Each row of numbers stands for one thing and depends on some of the facts below. Use the named rows to name the rest.

Facts:
stosum δ:a
vegrere δ:a β:kastiplom,gravol,drudren
brudur δ:a ψ:lafles
venafli δ:d β:kluklum
bredum δ:d
soflil δ:a ψ:brudur
vuzer δ:e ψ:drapli
bafer δ:d β:plitibra ψ:giklar,gubek
brenis δ:c β:ratu ψ:plavu
druboklam δ:a ψ:tudranar,soflil
plavu δ:a β:venafli,nadan
drapli δ:e β:drudren
drupum δ:e
vidre δ:c
skifla δ:a β:vose
nadan δ:c ψ:dupim
tranimus δ:a ψ:drapli
kluklum δ:b
nilim δ:c ψ:brudur
funan δ:d ψ:tranimus
dogriklir δ:d β:drudren ψ:giklar,nuski,gureben
ploflos δ:b β:dogriklir ψ:totruro,nistar,drokar
gravol δ:d β:drudren,fozes
nitu δ:a
fozes δ:b ψ:triflubru
sedroskon δ:e ψ:radel,gureben
dumen δ:c ψ:radel,gubek
kluzisel δ:b β:bredum,vose
plitibra δ:e β:podro
nozim δ:d
klebri δ:c ψ:plebros
kekas δ:d β:kluzisel,drudren ψ:triflubru,nuski
nilak δ:b β:stosum ψ:nadan,nilim
kamas δ:e β:zubis,sadro
vobritek δ:a ψ:kluklum,nistar,fozes
nastaklek δ:d β:sadro ψ:lafles,drapli
vose δ:d β:ploflos
gubek δ:d ψ:nastaklek
drafos δ:d ψ:brudur
staflivo δ:a
nistar δ:d
drokar δ:b ψ:gureben
gova δ:d β:kastiplom,drupum
pliba δ:c β:nadan,lafles,dupim ψ:funan,drokar
lafles δ:c β:drudren ψ:drapli
sadro δ:a
nuski δ:d ψ:brudur
ratu δ:a
votrelam δ:c ψ:tudranar,brenis,klebri
tudranar δ:b ψ:plebros
triflubru δ:e
giklar δ:b ψ:kluklum,brenis,vidre,nuski
plebros δ:b ψ:lafles
butim δ:c β:bafer
vekim δ:c β:ploflos
trilus δ:d β:nadan ψ:triflubru
podro δ:e β:dupim ψ:triflubru,drapli
totruro δ:b β:staflivo,butim,ratu ψ:gureben
kastiplom δ:e β:stosum ψ:dogriklir,nozim
skofen δ:b ψ:gova,lafles
sugus δ:a β:nadan,kluzisel,radel,ratu ψ:trilus,gureben
dupim δ:e β:drudren,sadro ψ:staflivo,vidre,tranimus
radel δ:b ψ:ploflos
drudren δ:d
peta δ:e ψ:plavu
gureben δ:c ψ:nistar,drapli,tranimus
tutrik δ:d ψ:vobritek,nitu
toskur δ:b β:radel,bafer
zubis δ:a

Known rows:
gubek: [-18  17  -9 -13 -24  -1 -32 -13  16 -19 -17 -10 -15   1]
bafer: [-22  22  -7 -10 -16   3 -22  -7  -3 -16 -18  -1 -11   3]
dupim: [-25  23   0 -22 -12   7 -29  -2  15 -15 -13   3 -19  -8]
drudren: [-28  22   4 -12  -8  -3 -15  -4  31 -22 -22   6 -13  -1]
nadan: [-20  17  -9 -20 -20   9  -9  -9  13 -21 -28   5  -8  -2]
podro: [-20  25   4 -18 -23 -17 -39  -7  -8 -18  -4   9 -28 -11]
gravol: [-28  20   0 -11 -15   5 -25  -5  33 -13  -9   1 -20   1]
drapli: [-25  29  13 -26 -29  -8 -33  -4  30  -8  -1   4 -29  -3]
pliba: [-24  15  -4 -20 -20  15 -24  -2  13 -11  -2   1 -17  -9]
vuzer: [-19  21   4 -27 -33 -11 -35 -14  13 -15 -14  -4 -21   1]
plavu: [-26  12  -7 -14 -25  22 -21 -14  31  -3 -13   7 -17   5]
drokar: [-23   0  -6 -32 -14  13 -24  -6  -1 -20 -19 -11   1 -11]
kluklum: [-25   8  -6 -16 -22  14 -16 -18  28 -11 -28   5 -12   5]
sedroskon: [-24   6  -7 -24 -16   8 -26 -10   4 -19 -19 -10  -4  -3]
radel: [-22  16  -8 -15 -15   8  -8  -6   4 -20 -21   0   3   3]
klebri: [-10  17 -24   1 -29  -1 -37 -13  18 -30 -11 -15  -4   4]
votrelam: [-18  13 -16  -5 -23   4 -33 -14  15 -23 -17 -10 -11   3]
tudranar: [-10  17 -26   3 -28   0 -37 -12  19 -31 -11 -15  -3   5]
kamas: [-29  23  -2 -15 -12  10 -39 -11  20  -8 -10   1 -30   4]
drafos: [-21  22 -13 -10 -21  14 -13 -10   9 -16 -32 -15 -35  -2]
drupum: [-23  13   7  -5 -17   0 -27  -9  28 -12 -24  -5 -13   3]
gova: [-23  14   8  -4 -20   7 -32  -4  29  -3 -12  -7 -19   7]
kastiplom: [-18  12   3  -5 -16   1 -23   0  17 -17 -20  -9  -9  -5]
kluzisel: [-34  18  -2 -13 -22   3 -12  -6  31 -15  -9   2 -17   8]
soflil: [-21  23 -16  -9 -20  16  -6  -8  10 -18 -36 -17 -39  -2]

Rows to name:
Some rows may be things named above.
[-30  19   2 -10 -16   4 -24  -3  33 -11  -9   1 -21  -1]	gravol
[ -2  26 -24  -1 -37  -5 -39 -12  23 -29 -15 -17 -12   5]	plebros
[-30  21  -1 -10 -18  11 -20  -8  13  -1 -10   3 -21  13]	toskur
[-26   9  -2 -28 -16  16 -17  -1 -17 -11  -6  -7   0  -1]	totruro
[-19  21   4 -28 -32 -13 -35 -15  12 -15 -17  -6 -24  -1]	vuzer
[-23  13  -1 -25 -23   3 -29 -12  14 -15 -19  -8 -15   0]	funan
[-23  15  -4 -18 -20  17 -25  -4  14 -13  -2   1 -17  -8]	pliba
[-30  23  -1 -12 -18  10 -21  -9  13  -3 -10   2 -19  13]	toskur
[-23  18 -11  -9 -22   8 -18 -11   9 -12 -11  -2  -8  11]	brenis
[-20  13 -16  -5 -23   3 -32 -13  16 -22 -18 -10 -11   4]	votrelam
[-28  22  -2 -14 -18   2  -9 -14  16 -13 -25   7  -7  16]	ratu
[-31  22   1 -14 -17   4 -15 -13  13  -8 -22   2 -12  20]	staflivo
[-25  10  -6   5 -22 -21 -30  -7  -5 -28  -5   8 -20 -19]	fozes
[-22  18  -8 -16 -17   8 -12  -7   3 -20 -20   1   2   4]	radel
[-21  17  -9 -16 -15   7 -10  -7   3 -20 -20   0   3   3]	radel
[-11  30 -17  -9 -30   8 -14 -10  13 -22 -35 -21 -41  -1]	brudur
[-19  14 -16  -4 -22   3 -32 -13  16 -22 -17 -12 -10   3]	votrelam
[-20  15 -14  -8 -23   5 -28 -10  16 -20 -21 -10 -16   2]	druboklam
[-31   7  -5   0 -23 -10 -34 -19   5 -17 -14   4 -26   1]	triflubru
[-20  20 -17  -7 -18  16  -5  -9   3 -19 -38 -17 -40  -4]	nuski
[-27  13  -6 -20 -12   5 -14   1  18 -27  -9  -5  -2  -8]	ploflos
[-27  16   6  -7 -18   6 -28   0  33  -8  -4  -3 -23  -1]	vegrere
[-29  15  -7  -2 -24  -5 -20  -3   3 -21   3   4 -27 -11]	kekas
[-28  24   1 -10 -16   5 -23 -11   7  -4 -18   2 -16  15]	butim
[-23   5 -13   0 -32  -5 -26 -11 -13 -19  -1  13 -19 -13]	trilus
[-10  37   1 -28 -33  -9 -49  -6  10 -16  -5  -5 -33  -8]	nastaklek
[-22   6   8 -45 -21   0 -29  -6   0 -16 -17  -9  -4 -11]	gureben
[-31  23  -2 -12 -19  10 -22 -10  13  -4  -8   3 -19  13]	toskur
[-26  11  -7 -24 -10   6 -11   5   8 -27  -7  -4  -8 -17]	dogriklir
[-16  22 -10 -13 -28  -1 -30 -13  20 -19 -20 -12 -20   4]	skofen
[-23  24   0 -22 -12   6 -27  -2  15 -17 -11   1 -19  -8]	dupim
[-25   9 -15  -9 -18   8 -23 -11   8 -18 -22 -10 -17   0]	giklar
[ -8  39   5 -29 -38 -19 -34  -1  20 -21  -3  -3 -29 -10]	lafles
[-17  12   0  -5 -20   5 -28  -3  18 -12 -17 -11 -17  -3]	nilak
[-26   9  -7 -23 -24  16 -13  -3  -3 -12  -1   1  -7  -5]	sugus

The same things again, as new rows of numbers:
Known rows:
kastiplom: [ 0  2  3  7 -4 -5 -4  4  5 10 -5 -2 -6 -1  1 -2  2 -4  3 -1 -1  8  7 16]
nadan: [-11   0  -3  -2   1 -10   3   5   4  -2  12   5  -2   1  13  -1  -1   0
   8  -4   3   7   3  -4]
nastaklek: [  9   5 -23   4   5   0  -1  -5   8 -18 -23  29   3   2  10   4  13  -3
  -2  -5   2  -7   4  15]
brudur: [ -4   6   0   4  23   2   3   4   4 -12  -6  11   5  -9  -1   8   2   1
  19  -4 -21 -12   9  25]
gubek: [  3   3  -2   8   0  -4  -1  -3   1   4 -11   8  -6  -5  -5  -6   4   3
  -9  -7  -9  -4   2  16]
gureben: [ -6   5   8  -1 -12   4  -3  17  24  -7 -12  20  -4  11   5   2   7  14
 -17   0  -4  -1  10   3]
klebri: [-21  14   0  -9  -7  -9   2  -7   5   2  -6   3  -3  -6  -1  -9  -8  -7
  20   3   0 -11   9  -1]
sedroskon: [ -9   2  10   4 -10   7   3   5   8   2  -8   4  -7   1  -3  -6  -3  10
  -8   0  -9  -1   9  14]
dupim: [  1   7  -1  -9  -7 -19   6   4  12  -5   2   2  -1  10  17   3  -5   5
   7   2   5   9   1   3]
podro: [  7   5 -10  14   4  -8  -1   2   9 -17  -8   9   3   2  22  -4  13  -1
 -17  14   9   1   5   2]
trilus: [ -5   0   7  22   3  -3   5  -4  -1 -18   5  -6  -6   6  16 -14  15 -10
 -21  21   5  -2  10  -7]
tutrik: [-1  3  7  6  1 -5  3 -2  3  2 -7  1 -4 -4  3 -8  2  3  0 -3 -9 -2  3  8]
staflivo: [ 5  0  5 -1 -2 -4 -2  0  4  0  1 -2 -4 -6  7 -4 -2  4  3 -2  1 -1  0  1]
triflubru: [ -1   5  10  21   3  -7   5  -2   2  -5  -5  -7  -5  -5   9 -15  13  -1
 -10  11  -5  -2   8   0]
vose: [ -1   3   5   2   5  -4   6  -3   0  10  -5   7 -12  -4   0   5   9   3
   5  -1  -3  -1   1   7]
kluklum: [-7 -4 -4  6 -1 -5  3 -2 -3  0  7  4 -6  0  4 -8  3 -2 -7 -8 -4  3  4  4]
stosum: [ 0  1  4  9 -1 -6 -5  1  5 14 -6 -4 -3 -7  3 -4  4 -3 14 -6 -1  9  5 12]
bredum: [ -3   1   4   4   4  -2   3  -2   1   7  -1   6 -10  -6   3   4   6   1
   5  -1   0   0   2   6]
plavu: [  2  -2  -2   0  -4 -10   2  -6  -3  -4   6  -1 -12   9  -2  -4  -1  -6
 -15  -8  -2   1   1   9]
nistar: [ -2   0  11   7  -3  -4   4  -1   4   6 -10   2  -5  -3   2  -9   3   6
   1  -5 -11  -3   2   7]
kamas: [  6   3  -1   6  -4  -6  11 -10   2  -8 -12  -2  -6   3   6  -6  -1   1
   7  -1   0   3   2  10]
vidre: [  2   4   5   2  -2 -11   4   0   4   2  -4  -3  -6  -2   1  -7   1   3
  -1  -4  -7   0   2   6]
ratu: [  0  -2   0   3   1   1  -2   0   3   1   4   3  -4 -10   4  -3   1   3
   2  -2   4   0   0   0]
sadro: [ -3   2 -14   9  -1  -4   9  -4   0  -3  -5   3  -2  -6   8  -5   1   3
  10  -2   3   9   2   9]
vekim: [  3   2  10   3   3  -7   8  -5   0   8 -11   4 -13  -1   2   4   7   2
   4   1  -5  -2   1  12]

Which thing is each row?
Some rows may be things named above.
[-17   0  13   2 -15  13   2  10  14   1  -8   8  -8   6  -3  -4  -4  12
 -13   4 -10   0  13  11]	drokar
[-8  8  7  0  1 -7  4 -1  5  1 -4 -1 -4 -4  2 -6 -1  1 10 -1 -8 -5  5  8]	druboklam
[  6   1  -7  -1  -5  -3  -3   1   2  -4   3  -2  -7  -4   0  -4  -8   3
 -14   4   5   2   3  11]	bafer
[ -7   5   7   0 -12   5  -3  15  24  -7 -12  20  -3  11   6   0   7  13
 -16  -1  -5  -1   9   3]	gureben
[  2   6   7  15   4  -6   8  -1   1  -7  -1  -7 -12   6   9   0  11  -5
 -13  20   3   1   8  10]	kekas
[ -8   9  -1  -4  -6 -11   3  -1   5   3  -2  -2  -8  -3  -2  -7  -4  -2
   2   0  -4  -3   6   7]	votrelam
[  8   7 -24   5   8   1  -1  -6   8 -17 -23  29   3   1   7   4  13  -4
  -2  -6   0  -7   3  15]	nastaklek
[  3  -3  -5   0  -4  -9   2  -6  -4  -3   6   0 -12   9  -1  -4  -1  -7
 -15  -7  -1   1   0   9]	plavu
[  7   1  13   7  -4  -6  -3  -5   4   9 -14  -4  -4   0   4  -4   4  -5
  11  -5  -4   3   3  13]	gova
[  3   3   4   6  -1 -11   2  -2  -1  11 -10   1  -3   0   8   0   2   0
   1   1  -2   5   2  17]	gravol
[ 12   5  -6   3   3 -11  -4   2   9   1 -18  21  -1   7  17   5  14   1
  -9   0   0   0   0  13]	drapli
[  7  10  -2   0   1 -12  -6  13  24 -11 -12  24   2   8  14   4  17   7
  -8  -6  -3  -4   3  -1]	tranimus
[10  0  8 -2 -1 -5  0 -6  2 -3 -6 -1 -4 -1  8 -4 -2  1 -4  1  1 -3  0  6]	toskur
[  3   6   9  14   4  -7   7  -1   0  -8  -2  -5 -14   5   9   2  11  -5
 -13  20   2   0   8   9]	kekas
[  3   6   7  14   5  -7   6   0   1  -7   0  -5 -11   5   9   1  10  -5
 -13  19   2   2   8   8]	kekas
[  3   2   5   5   0 -11   1  -3   0  10 -11   2  -4   0   9  -2   2  -1
   0   1  -3   4   2  19]	gravol
[  2   8  -7   1  -7 -12   3   6   6  -2   8  -9 -18   2 -12  -2  -8   1
 -18   2  -4   5   6  12]	giklar
[ 6  0  2  1 -2 -6  1 -3  1 -1 -5  0 -1 -4 10 -5 -3  3 -4  2  4  1  0 10]	plitibra
[ -3  -2  12   0  -9   8   2   1   7  -8  -2   3 -12  12   3   1   0   2
 -13  10   1  -3   8   6]	sugus
[ -3   5   5  27   5 -10   2   0  -1   0  -3  -7  -1  -4  19 -11  16  -6
 -11  22   3   6  10   3]	fozes
[ 7  1  2  0 -1 -6  1 -3  2 -4 -5 -1 -1 -4  9 -7 -4  4 -3  3  2  1  0  9]	plitibra
[ 7  2 -1  1 -2 -6  1 -3  1 -2 -6  0  0 -4  9 -5 -5  4 -2  3  4  1  0 10]	plitibra
[  7  10  -4  -2   0 -12  -7  13  25 -10 -12  26   0   8  14   3  16   7
  -8  -7  -2  -4   2  -2]	tranimus
[-1 -2  8 -2 -5 -5  7 -5  3 -4 -5  3 -4 10 10  0 -3  1 -1  2 -2  2  3 10]	pliba
[-18  13  -9  -6   6  -1  -2  -7   4  -3 -14  18   2 -10   1  -5  -1 -10
  19  -2  -5 -19  10   9]	plebros
[ -8   6  -4   0 -10   1   6  10   6   5   4   4 -20   9  -7  10  -2   4
 -19  13   2   8  11  22]	dogriklir
[  5   7  -5   5   3  -8  -5   6  15  -8 -14  21  -1   2   8   0  15   4
 -12  -5  -4  -5   3   6]	vuzer
[ -2   8  10  -5  -4 -14   2  10  18  -3  -4   5  -4   5  11  -1   2   9
   4  -3  -6   0   2   0]	funan
[ 3  3 14  5 -2 -8 -2  2  7  6 -8 -7 -3  1  3 -1  3 -3 14 -4 -7  4  5 13]	nilak
[ 10   5  -7  -8  -7  -9  -4  -2   1  -2   9  -8 -17   1 -10   0  -6  -4
 -17  -2   6   1  -1   9]	brenis
[  7   6  -4   6   4  -7  -5   7  15  -9 -14  21  -1   1  10  -1  15   3
 -10  -5  -4  -6   2   4]	vuzer
[ -4  -2  18  -5 -18  17  -2   4  11  -9  -6   3  -9   9   0   0  -7   9
 -16   9   1  -3   8   9]	totruro
[ -1   5   8   8  19  -3  10  14   6 -12  10  -9  -6  -3  -2   9  -3   7
   8   5 -20  -1  11  25]	nuski
[ 7  0  5 -1 -2 -2 -3 -3  2 -2 -3 -1 -2 -7  7 -5 -4  4 -2  0  4 -2  0  4]	butim
[  7   2  11   6  -1 -11   0  -5   2   8 -13  -1  -5   4   7   0   2  -3
   2   1  -3   4   2  17]	vegrere
[  6   0  13   6  -3  -6  -4  -5   3   9 -14  -4  -3   0   2  -3   5  -6
  10  -5  -5   3   4  14]	gova

The same things again, as new rows of numbers:
Known rows:
nadan: [  5  -5  -6  -1 -19   5  -3  -8   1  -3   1   8   7   5]
plitibra: [ -1  -6 -17  21  -3 -15  -1  10   1  17  20  -2  -3  11]
vekim: [ -5  -7 -22   9  -1  -7  -7  -8  13   3 -17 -17   7  -2]
ploflos: [ -2  -4  -9   3  -4  -5   8  15  17  19 -23 -20   3  12]
tutrik: [18 -7 -7  4 -5  2  1 -4  0  8  0 -5 -2 12]
nistar: [  7  -4 -11   6  -1   1 -10   2   5  -1   0 -10   5   6]
nilim: [-24   6   8  -5 -17  -9 -33   3 -24   9  -9   0  -9  -1]
zubis: [  3  -4   0   7 -18  -9   8   3  -4  -1   2  -1   1   2]
vose: [  2  -1 -38  20   2   2   0   6   0  11 -26 -20   4  12]
fozes: [  2 -17   9  41  20  27  -2   6  -7  -5  -7  -6 -14  -6]
drokar: [  4  -3   7 -13  11   8 -18  28  30  13  -8  -9   6  16]
bredum: [  7  -2  -5  13 -12  -4  -4   2  -3   0   0  -6   6   7]
drafos: [ -8   6   2   0 -10  -6 -18  10 -31  13  -9   1 -11   8]
bafer: [ -1  -7  -1  21  -6 -11  -1  -7   7  35  19   0   6  12]
podro: [-10 -18 -15  15  19   8   6  -2  14   8   9   9 -23 -18]
toskur: [10 -3 -9 19 -8  1  2 -4 -6 28 16 -2  5 20]
vuzer: [  2   9 -16  -8  10  17   8  -3   5   6   8   4  -1 -14]
venafli: [16 -9 -9  5 -8  5  3 -8  1  6 -6 -3 -3  9]
vobritek: [ -5  -4   6  20 -14  -5  -5   8   2  -7   5  -2   3   0]
kluklum: [ 12  -6 -10  10  -2   5  -5   5  -2  -3   1 -10   3  11]
totruro: [  9  -5  15 -16   0   7  -9  16  29  27 -11   1  -3  19]
skifla: [ -2   0 -15  19  -8  -3  -5   3   3   2  -9  -8   9   9]
giklar: [  2 -10   1  10 -13  -3 -11   1   8   0   0  -4  -1   4]
drudren: [ -5  -1   3   1 -11   6   3  -4   4  -5  11 -23  -6  12]
peta: [ 10  -4  -7   8 -13  -3  -1  -2  -2  -1   4  -4   6   5]

Rows to name:
A row may be one of the things named above.
[ 7 14 -5 -1 11 -3  1 -9 -1  1  1 -2 -2  7]	skofen
[ 12  -5   8 -12   0   4 -11  10  21  14 -14  -6   4  10]	sedroskon
[17 -7 -7  1  6  2 -6  5 10 13 -6 -6  4 16]	radel
[  8  -5  15 -13   2  10  -6  15  28  24 -14  -1   2  20]	totruro
[ -1 -19 -24  -6 -18  -1  14  11   6   5  17 -15 -20  11]	dupim
[-21  27  -6 -15   9  28  28 -10   8   0  20 -12 -16  -6]	lafles
[ -4  37  11  12  13 -15  19  -7  -2  -9   2   4  -4  19]	plebros
[  1  -8   2   1 -16  -2  10  10  10   1   8  12  -3  19]	pliba
[14 -2 -3 -7  3  4 -6  2  3 15 -4 -5  3 19]	radel
[  3  -5   5   0  -3  16  -9  10  17  13 -13   5   7  22]	sugus
[  4   4  -2 -18   6  22   5  34  23  18   5   4  13   1]	gureben
[ 15  -7  10  -3  -5  -7   0  -1   4  11   1 -28   0 -14]	kastiplom
[  4  -5   5 -10  12   6 -18  27  33  13 -12  -4   6  15]	drokar
[-21  28  -6 -14  11  25  26 -12   9   1  17 -15 -16  -4]	lafles

